Below is a small trained network, with its code and all its weights. Each question gives an input and a class and asks what happens when units are switched off, that is, made to give their printed mean instead of their output.

import numpy as np


def w(rows, s, z=0):
    codes = np.array(rows[::2]) - 128.0
    scale = np.full(codes.shape[1], s)
    scale[-1] = z or s
    return codes * scale


def f(y):
    return y / 2 * (1 + np.tanh(0.7978845608 * (y + 0.044715 * y**3)))


def log_softmax(a):
    a = a - a.max(-1, keepdims=True)
    return a - np.log(np.exp(a).sum(-1, keepdims=True))


def net(x, mask):
    res = np.array(x, float).reshape(1, 5) / 4 @ E
    y = f(res @ A[0][:, :-1].T + A[0][:, -1])
    res = res + np.where(mask, y, B[0][:, -1]) @ B[0][:, :-1]
    return log_softmax(res[-1] @ U[:, :-1].T + U[:, -1])


A, B = {}, {}
E = w([
[9,99,152,144,166,72,59,212,100],'x0',
[74,136,136,55,78,3,76,101,69],'x1',
[84,160,97,46,153,157,91,111,206],'x2',
[181,27,250,128,51,101,116,69,168],'x3',
[228,173,143,11,84,169,147,255,62],'x4',
],0.0067)
A[0] = w([
[187,150,158,43,44,68,131,80,118,211],'N1',
[75,97,97,141,184,138,120,33,182,169],'N2',
[220,179,84,130,92,251,136,178,97,252],'N3',
[77,134,78,184,211,73,85,112,59,172],'N4',
[168,163,102,138,130,175,190,143,76,162],'N5',
[74,199,108,66,200,176,120,183,160,177],'N6',
[128,212,122,170,139,67,97,97,98,152],'N7',
[93,41,218,170,113,113,89,118,127,212],'N8',
[131,154,80,156,81,116,129,76,130,235],'N9',
[121,3,186,155,36,123,115,155,96,178],'N10',
],0.0068,0.0027)
B[0] = w([
[122,47,217,57,49,147,84,9,29,210],'N1',
[104,61,57,167,124,114,60,70,203,215],'N2',
[218,108,126,50,228,193,147,179,99,255],'N3',
[67,129,21,148,116,77,161,155,71,204],'N4',
[193,95,102,86,167,170,203,182,101,183],'N5',
[55,254,134,135,191,176,90,209,141,212],'N6',
[133,86,49,127,63,97,137,109,55,151],'N7',
[164,170,209,204,154,11,147,86,158,213],'N8',
[144,56,55,41,83,152,134,80,168,165],'N9',
[202,182,198,136,193,53,139,109,71,204],'N10',
],0.0066,0.0079)
U = w([
[156,160,192,174,158,74,143,128,103,84],'0',
[237,127,116,63,196,252,161,181,103,204],'1',
[110,53,104,133,108,137,69,76,253,89],'2',
[131,88,201,5,14,159,73,88,63,190],'3',
[81,102,37,132,69,94,154,132,79,8],'4',
[52,222,106,116,169,195,60,187,135,208],'5',
],0.0069,0.0013)

Each question gives the input, the list of numbers given to net, and the class t.
The units are the neurons (one row each of A and B). Each row of codes is followed by its name. A weight is (code - 128) times the scale printed after its matrix; where a second scale follows, it is the last column's (A, B and U).
mask holds one flag per neuron, in row order. A switched-off neuron (its flag False) gives its mean, the last column of its row in B, instead of its output. The means were averaged over made-up inputs and are rounded, as every weight is.
A unit's drop is (log p(t) with every unit on - log p(t) with that unit switched off) / (log p(t) with every unit on - log p(t) with every unit switched off).
The circuit of an input: a set's keep is (log p(t) with only the set's units on - log p(t) with every unit switched off) / (log p(t) with every unit on - log p(t) with every unit switched off). Starting from all 10 units, units are removed one at a time, each time the one whose removal leaves the highest keep (on an exact tie, the one counted first), for as long as the keep stays at least 0.8.
units of the circuit, in order: the units of the circuit, biggest drop first
unit that matters most: the unit with the biggest drop
k most important neurons: the k neurons with the biggest drops, biggest first
drop of u: that unit's drop, to one decimal
input [3,1,-7,-8,-8], class 4: unit that matters most => N4
input [4,1,-4,6,5], class 0: 3 most important neurons => (N10 N8 N9)
input [6,0,-2,6,-5], class 0: 2 most important neurons => (N10 N8)
input [6,1,-5,3,7], class 0: 3 most important neurons => (N10 N9 N8)
input [-5,3,-8,-1,-6], class 4: units of the circuit, in order => (N7 N4 N3)
input [2,1,-7,-4,-5], class 4: units of the circuit, in order => (N4 N7)
input [5,-8,-5,3,1], class 0: 3 most important neurons => (N8 N10 N9)
input [-4,-6,-1,-5,-8], class 2: drop of N2 => 0.5
input [8,8,-1,-6,-4], class 4: 2 most important neurons => (N4 N7)
input [-3,-1,-2,1,-4], class 2: drop of N3 => 0.1
input [8,3,-6,-4,-8], class 4: drop of N4 => 0.5
input [3,-3,2,7,2], class 0: drop of N8 => 0.3
